Here is a tiny trained network, its code and every weight. The questions are about switching its units off for an input and a target symbol, where a switched-off unit gives its printed mean instead of its output.

import numpy as np


def w(rows, s, z=0):
    codes = np.array(rows[::2]) - 128.0
    scale = np.full(codes.shape[1], s)
    scale[-1] = z or s
    return codes * scale


def f(y):
    return y / 2 * (1 + np.tanh(0.7978845608 * (y + 0.044715 * y**3)))


def softmax(a):
    e = np.exp(a - a.max(-1, keepdims=True))
    return e / e.sum(-1, keepdims=True)


def log_softmax(a):
    a = a - a.max(-1, keepdims=True)
    return a - np.log(np.exp(a).sum(-1, keepdims=True))


def net(x, mask):
    ids = ['ΓΘΛΣβητ'.index(c) for c in x.split()]
    T = len(ids)
    res = E[ids] + P[:T]
    q, k, v = (res @ M[0].T for M in (Q, K, V))
    z = softmax(np.where(np.tri(T) > 0, q @ k.T / 2**0.5, -1e9)) @ v
    res = res + np.where(mask[0], z, O[0][:, -1]) @ O[0][:, :-1]
    y = f(res @ A[0][:, :-1].T + A[0][:, -1])
    res = res + np.where(mask[1:13], y, B[0][:, -1]) @ B[0][:, :-1]
    return log_softmax(res[-1] @ U[:, :-1].T + U[:, -1])


Q, K, V, O, A, B = {}, {}, {}, {}, {}, {}
E = w([
[73,226,83,215],'Γ',
[112,253,153,153],'Θ',
[62,189,85,206],'Λ',
[151,219,197,110],'Σ',
[64,185,166,141],'β',
[77,173,217,65],'η',
[16,191,124,184],'τ',
],0.013)
P = w([
[183,253,125,142],'0',
[94,94,163,91],'1',
[106,101,146,130],'2',
[104,119,134,156],'3',
[122,118,138,145],'4',
[108,120,130,147],'5',
[112,136,123,156],'6',
[123,140,120,166],'7',
[114,140,128,156],'8',
[117,148,126,159],'9',
[90,125,147,127],'10',
],0.011)
Q[0] = w([
[189,101,100,157],'h1',
[68,253,197,167],'h1',
],0.013)
K[0] = w([
[144,59,105,91],'h1',
[84,254,135,78],'h1',
],0.012)
V[0] = w([
[123,99,166,85],'h1',
[250,155,136,106],'h1',
],0.019)
O[0] = w([
[8,201,152,102,4],'h1',
[134,194,86,57,211],'h1',
],0.014,0.011)
A[0] = w([
[103,82,165,96,169],'n1',
[182,72,131,161,64],'n2',
[139,117,161,133,85],'n3',
[131,96,176,180,148],'n4',
[210,121,68,73,62],'n5',
[128,117,50,70,54],'n6',
[175,179,250,126,192],'n7',
[206,175,80,129,136],'n8',
[117,128,104,72,78],'n9',
[208,51,99,141,33],'n10',
[104,145,84,73,2],'n11',
[90,160,146,123,103],'n12',
],0.012,0.0077)
B[0] = w([
[192,173,110,181,129],'n1',
[79,163,139,116,203],'n2',
[62,133,102,187,129],'n3',
[2,130,79,150,166],'n4',
[57,80,181,132,219],'n5',
[97,127,191,185,156],'n6',
[104,130,54,185,179],'n7',
[94,76,153,95,248],'n8',
[94,132,106,182,148],'n9',
[189,217,179,100,226],'n10',
[96,160,130,202,152],'n11',
[131,166,190,56,139],'n12',
],0.0089,0.018)
U = w([
[196,245,86,60,140],'Γ',
[229,82,3,125,254],'Θ',
[231,188,218,117,113],'Λ',
[98,153,151,137,56],'Σ',
[174,54,101,83,176],'β',
[182,180,149,231,119],'η',
[198,162,137,162,112],'τ',
],0.0058,0.0077)

Each question gives the input, a string of symbols that net reads in full, and the target symbol t.
The units are the heads (2 rows each of Q, K, V and O) and the neurons (one row each of A and B). Each row of codes is followed by its name. A weight is (code - 128) times the scale printed after its matrix; where a second scale follows, it is the last column's (O, A, B and U).
mask holds one flag per unit, heads first, then neurons. A switched-off unit (its flag False) gives its mean, the last column of its rows in O or B, instead of its output. The means were averaged over made-up inputs and are rounded, as every weight is.
A unit's drop is (log p(t) with every unit on - log p(t) with that unit switched off) / (log p(t) with every unit on - log p(t) with every unit switched off).
The circuit of an input: a set's keep is (log p(t) with only the set's units on - log p(t) with every unit switched off) / (log p(t) with every unit on - log p(t) with every unit switched off). Starting from the 12 units with the biggest drops (on a tie, the unit counted first), units are removed one at a time, each time the one whose removal leaves the highest keep (on an exact tie, the one counted first), for as long as the keep stays at least 0.8.
units of the circuit, in order: the units of the circuit, biggest drop first
k most important neurons: the k neurons with the biggest drops, biggest first
drop when u is switched off: that unit's drop, to one decimal
input β β η η β, target Θ: 2 most important neurons	(n10 n5)
input Θ Γ Σ Σ Σ β τ Θ, target β: units of the circuit, in order	(n8 h1 n5 n10)
input Γ β τ η η Γ β η Γ β, target Λ: units of the circuit, in order	(h1 n10)
input β Σ η η β η η τ, target Θ: units of the circuit, in order	(n10 n5 n2)
input Σ Γ Σ Λ, target Σ: units of the circuit, in order	(h1 n6 n10 n5)
input Σ η Γ τ Θ, target Σ: units of the circuit, in order	(h1 n5 n10 n6)
input Θ η η τ η, target β: units of the circuit, in order	(h1 n5 n10 n8)
input η η η Γ Σ Σ η η, target Γ: 4 most important neurons	(n5 n8 n12 n6)
input Θ Λ τ Σ β Γ, target β: 2 most important neurons	(n8 n5)
input Θ η η Λ β η Σ Λ τ β η, target β: most important neuron	(n10)
input Θ Σ τ Γ Σ η Σ η η Γ Γ, target β: 2 most important neurons	(n8 n10)
input η Λ Γ η Σ Λ η η Θ β τ, target Γ: 4 most important neurons	(n5 n8 n12 n6)
input Γ β η τ Γ η η τ, target Λ: 2 most important neurons	(n10 n7)
input Σ Σ η β Σ, target Σ: most important neuron	(n5)
input Σ β η η Λ Λ Γ η β Θ Σ, target Σ: 2 most important neurons	(n5 n10)
input Σ Γ η β η β, target Σ: 2 most important neurons	(n10 n6)
input β η Θ η, target Θ: drop when h1 is switched off	0.1
input τ η Θ β Σ η Θ Γ β Σ, target η: drop when h1 is switched off	1.6
input Γ β Γ, target Λ: drop when n7 is switched off	0.1
input Θ Θ Θ Σ β, target β: drop when n2 is switched off	0.1
